Below is a small trained network, with its code and all its weights. Each question gives an input and a target symbol and asks what happens when units are switched off, that is, made to give their printed mean instead of their output.

import numpy as np


def w(rows, s, z=0):
    codes = np.array(rows[::2]) - 128.0
    scale = np.full(codes.shape[1], s)
    scale[-1] = z or s
    return codes * scale


def f(y):
    return np.maximum(y, 0)


def softmax(a):
    e = np.exp(a - a.max(-1, keepdims=True))
    return e / e.sum(-1, keepdims=True)


def log_softmax(a):
    a = a - a.max(-1, keepdims=True)
    return a - np.log(np.exp(a).sum(-1, keepdims=True))


def net(x, mask):
    ids = ['αγδεξστψ'.index(c) for c in x.split()]
    T = len(ids)
    res = E[ids] + P[:T]
    q, k, v = (res @ M[0].T for M in (Q, K, V))
    z = softmax(np.where(np.tri(T) > 0, q @ k.T / 2**0.5, -1e9)) @ v
    res = res + np.where(mask[0], z, O[0][:, -1]) @ O[0][:, :-1]
    y = f(res @ A[0][:, :-1].T + A[0][:, -1])
    res = res + np.where(mask[1:13], y, B[0][:, -1]) @ B[0][:, :-1]
    return log_softmax(res[-1] @ U[:, :-1].T + U[:, -1])


Q, K, V, O, A, B = {}, {}, {}, {}, {}, {}
E = w([
[184,185,199,84,159],'α',
[95,123,124,70,76],'γ',
[200,133,141,28,208],'δ',
[70,115,28,177,142],'ε',
[150,91,204,209,170],'ξ',
[118,83,90,8,132],'σ',
[148,241,109,27,119],'τ',
[117,158,110,237,150],'ψ',
],0.017)
P = w([
[242,107,91,134,33],'0',
[101,112,157,82,73],'1',
[197,236,86,179,212],'2',
[76,104,169,85,70],'3',
[196,236,80,187,218],'4',
[61,110,178,83,80],'5',
[199,245,81,170,226],'6',
[45,110,192,76,86],'7',
[200,234,80,176,223],'8',
[27,121,201,63,96],'9',
[207,240,74,173,223],'10',
[4,127,204,59,108],'11',
],0.011)
Q[0] = w([
[145,205,89,174,163],'head 0',
[214,167,30,135,245],'head 0',
],0.011)
K[0] = w([
[193,149,117,181,45],'head 0',
[251,82,64,125,84],'head 0',
],0.014)
V[0] = w([
[120,253,86,183,134],'head 0',
[157,85,67,126,231],'head 0',
],0.014)
O[0] = w([
[96,246,162,110,104,16],'head 0',
[11,89,169,77,229,3],'head 0',
],0.013,0.004)
A[0] = w([
[159,173,162,134,153,92],'neuron 0',
[84,137,103,208,113,200],'neuron 1',
[125,49,62,86,22,69],'neuron 2',
[178,97,246,115,90,70],'neuron 3',
[119,145,175,130,234,49],'neuron 4',
[140,160,115,220,222,2],'neuron 5',
[53,101,68,81,92,137],'neuron 6',
[131,131,38,130,71,102],'neuron 7',
[76,138,117,30,50,68],'neuron 8',
[57,110,80,96,88,122],'neuron 9',
[74,47,146,125,189,75],'neuron 10',
[180,147,34,139,172,122],'neuron 11',
],0.011,0.0069)
B[0] = w([
[83,80,82,147,145,175],'neuron 0',
[158,163,122,80,255,199],'neuron 1',
[145,158,99,197,170,247],'neuron 2',
[49,107,252,95,144,162],'neuron 3',
[9,120,79,168,85,168],'neuron 4',
[146,116,142,38,19,178],'neuron 5',
[2,128,198,132,40,189],'neuron 6',
[35,169,190,86,104,222],'neuron 7',
[163,56,13,183,157,173],'neuron 8',
[133,120,91,143,64,170],'neuron 9',
[210,219,38,37,157,205],'neuron 10',
[131,20,207,187,69,234],'neuron 11',
],0.0071,0.012)
U = w([
[126,124,194,34,91,153],'α',
[116,101,110,192,98,50],'γ',
[122,141,129,33,192,82],'δ',
[3,106,117,163,164,131],'ε',
[91,66,164,178,237,242],'ξ',
[142,91,37,179,214,99],'σ',
[172,199,92,62,82,4],'τ',
[150,212,97,177,250,230],'ψ',
],0.0068,0.003)

Each question gives the input, a string of symbols that net reads in full, and the target symbol t.
The units are the heads (2 rows each of Q, K, V and O) and the neurons (one row each of A and B). Each row of codes is followed by its name. A weight is (code - 128) times the scale printed after its matrix; where a second scale follows, it is the last column's (O, A, B and U).
mask holds one flag per unit, heads first, then neurons. A switched-off unit (its flag False) gives its mean, the last column of its rows in O or B, instead of its output. The means were averaged over made-up inputs and are rounded, as every weight is.
A unit's drop is (log p(t) with every unit on - log p(t) with that unit switched off) / (log p(t) with every unit on - log p(t) with every unit switched off).
The circuit of an input: a set's keep is (log p(t) with only the set's units on - log p(t) with every unit switched off) / (log p(t) with every unit on - log p(t) with every unit switched off). Starting from the 12 units with the biggest drops (on a tie, the unit counted first), units are removed one at a time, each time the one whose removal leaves the highest keep (on an exact tie, the one counted first), for as long as the keep stays at least 0.8.
units of the circuit, in order: the units of the circuit, biggest drop first
most important unit: the unit with the biggest drop
top k neurons: the k neurons with the biggest drops, biggest first
drop of u: that unit's drop, to one decimal
input δ σ γ α γ, target δ: most important unit => neuron 10
input ε ε γ ξ σ α ξ α ε ε ε, target ε: units of the circuit, in order => (head 0; neuron 4)
input α α δ ε τ τ σ, target α: units of the circuit, in order => (neuron 2; neuron 11)
input ε ε ε ε γ, target ε: units of the circuit, in order => (head 0; neuron 4)
input δ ε ξ, target δ: units of the circuit, in order => (neuron 10; head 0; neuron 5)
input δ σ α ξ γ σ τ, target δ: top 2 neurons => (neuron 10; neuron 2)
input ξ ξ τ τ σ ψ σ, target ξ: top 4 neurons => (neuron 11; neuron 5; neuron 10; neuron 9)
input τ α τ γ ε, target τ: top 2 neurons => (neuron 5; neuron 2)
input ξ ξ τ ε σ ε τ γ α ψ ε, target ξ: units of the circuit, in order => (neuron 11; head 0)
input σ γ α ψ ξ, target σ: units of the circuit, in order => (head 0; neuron 10)
input σ ε α γ, target γ: top 3 neurons => (neuron 2; neuron 10; neuron 1)
input α γ ψ ξ ξ τ ε ψ α ψ, target ψ: top 2 neurons => (neuron 1; neuron 11)
input ε ξ ψ, target ε: drop of neuron 7 => -0.1
input σ δ ψ γ ε ε γ α δ, target σ: drop of neuron 10 => 0.6
input ε τ ε τ γ σ ψ τ γ δ γ ψ, target ψ: drop of neuron 9 => 0.0
input ε ξ ε γ α σ σ δ σ δ, target δ: drop of neuron 11 => 0.1
input δ τ ψ σ δ γ δ ψ ψ γ ε τ, target τ: top neuron => (neuron 11)
